Here is a tiny trained network, its code and every weight. The questions are about switching its units off for an input and a class, where a switched-off unit gives its printed mean instead of its output.

import numpy as np


def w(rows, s, z=0):
    codes = np.array(rows[::2]) - 128.0
    scale = np.full(codes.shape[1], s)
    scale[-1] = z or s
    return codes * scale


def f(y):
    return y / 2 * (1 + np.tanh(0.7978845608 * (y + 0.044715 * y**3)))


def log_softmax(a):
    a = a - a.max(-1, keepdims=True)
    return a - np.log(np.exp(a).sum(-1, keepdims=True))


def net(x, mask):
    res = np.array(x, float).reshape(1, 2) / 4 @ E
    y = f(res @ A[0][:, :-1].T + A[0][:, -1])
    res = res + np.where(mask, y, B[0][:, -1]) @ B[0][:, :-1]
    return log_softmax(res[-1] @ U[:, :-1].T + U[:, -1])


A, B = {}, {}
E = w([
[115,164,247],'x0',
[236,159,137],'x1',
],0.013)
A[0] = w([
[203,214,122,85],'neuron 0',
[112,178,170,100],'neuron 1',
[142,97,49,98],'neuron 2',
[174,171,133,124],'neuron 3',
[97,154,204,119],'neuron 4',
[84,99,136,156],'neuron 5',
[134,96,227,119],'neuron 6',
[134,208,118,247],'neuron 7',
[209,156,141,96],'neuron 8',
[149,25,50,168],'neuron 9',
[37,125,106,133],'neuron 10',
[49,137,132,101],'neuron 11',
[52,4,97,148],'neuron 12',
[173,182,126,102],'neuron 13',
[115,181,166,86],'neuron 14',
[108,174,207,104],'neuron 15',
[153,146,206,120],'neuron 16',
[76,65,136,144],'neuron 17',
[128,151,202,163],'neuron 18',
[105,149,211,134],'neuron 19',
[26,94,125,84],'neuron 20',
[108,151,203,114],'neuron 21',
[221,166,127,150],'neuron 22',
[49,57,158,109],'neuron 23',
[128,157,127,218],'neuron 24',
[234,109,110,104],'neuron 25',
[41,101,153,172],'neuron 26',
[202,176,168,135],'neuron 27',
[79,126,92,156],'neuron 28',
],0.014,0.013)
B[0] = w([
[90,181,36,177],'neuron 0',
[140,79,34,154],'neuron 1',
[163,32,56,185],'neuron 2',
[80,172,119,162],'neuron 3',
[157,116,108,190],'neuron 4',
[144,172,150,181],'neuron 5',
[156,116,111,188],'neuron 6',
[174,132,254,235],'neuron 7',
[106,175,72,175],'neuron 8',
[229,75,145,242],'neuron 9',
[156,160,113,208],'neuron 10',
[109,175,91,175],'neuron 11',
[148,148,127,245],'neuron 12',
[111,155,84,154],'neuron 13',
[95,106,43,146],'neuron 14',
[152,75,73,187],'neuron 15',
[174,103,104,184],'neuron 16',
[162,164,126,191],'neuron 17',
[175,103,135,203],'neuron 18',
[176,93,111,200],'neuron 19',
[140,157,85,199],'neuron 20',
[171,84,79,183],'neuron 21',
[155,184,115,210],'neuron 22',
[140,185,92,198],'neuron 23',
[133,114,210,206],'neuron 24',
[156,148,94,190],'neuron 25',
[153,162,144,230],'neuron 26',
[145,156,124,199],'neuron 27',
[178,139,135,189],'neuron 28',
],0.012,0.013)
U = w([
[189,26,54,149],'0',
[157,245,74,82],'1',
[179,129,247,254],'2',
[83,13,108,80],'3',
[79,105,144,78],'4',
[66,26,72,90],'5',
],0.012,0.0058)

Each question gives the input, the list of numbers given to net, and the class t.
The units are the neurons (one row each of A and B). Each row of codes is followed by its name. A weight is (code - 128) times the scale printed after its matrix; where a second scale follows, it is the last column's (A, B and U).
mask holds one flag per neuron, in row order. A switched-off neuron (its flag False) gives its mean, the last column of its row in B, instead of its output. The means were averaged over made-up inputs and are rounded, as every weight is.
A unit's drop is (log p(t) with every unit on - log p(t) with that unit switched off) / (log p(t) with every unit on - log p(t) with every unit switched off).
The circuit of an input: a set's keep is (log p(t) with only the set's units on - log p(t) with every unit switched off) / (log p(t) with every unit on - log p(t) with every unit switched off). Starting from the 12 units with the biggest drops (on a tie, the unit counted first), units are removed one at a time, each time the one whose removal leaves the highest keep (on an exact tie, the one counted first), for as long as the keep stays at least 0.8.
circuit, biggest first: the units of the circuit, biggest drop first
top k neurons: the k neurons with the biggest drops, biggest first
drop when u is switched off: that unit's drop, to one decimal
input [2,3], class 2: circuit, biggest first -> neuron 7; neuron 23
input [-7,8], class 1: circuit, biggest first -> neuron 22
input [6,-6], class 0: top 2 neurons -> neuron 15; neuron 21
input [-6,7], class 1: top 2 neurons -> neuron 22; neuron 0
input [7,7], class 0: top 3 neurons -> neuron 15; neuron 16; neuron 21
input [3,-2], class 2: top 2 neurons -> neuron 2; neuron 0
input [-2,-4], class 1: drop when neuron 23 is switched off -> 0.1
input [4,4], class 0: drop when neuron 16 is switched off -> 0.2
input [-1,-4], class 1: drop when neuron 7 is switched off -> 0.5
input [-6,8], class 1: drop when neuron 22 is switched off -> 0.2
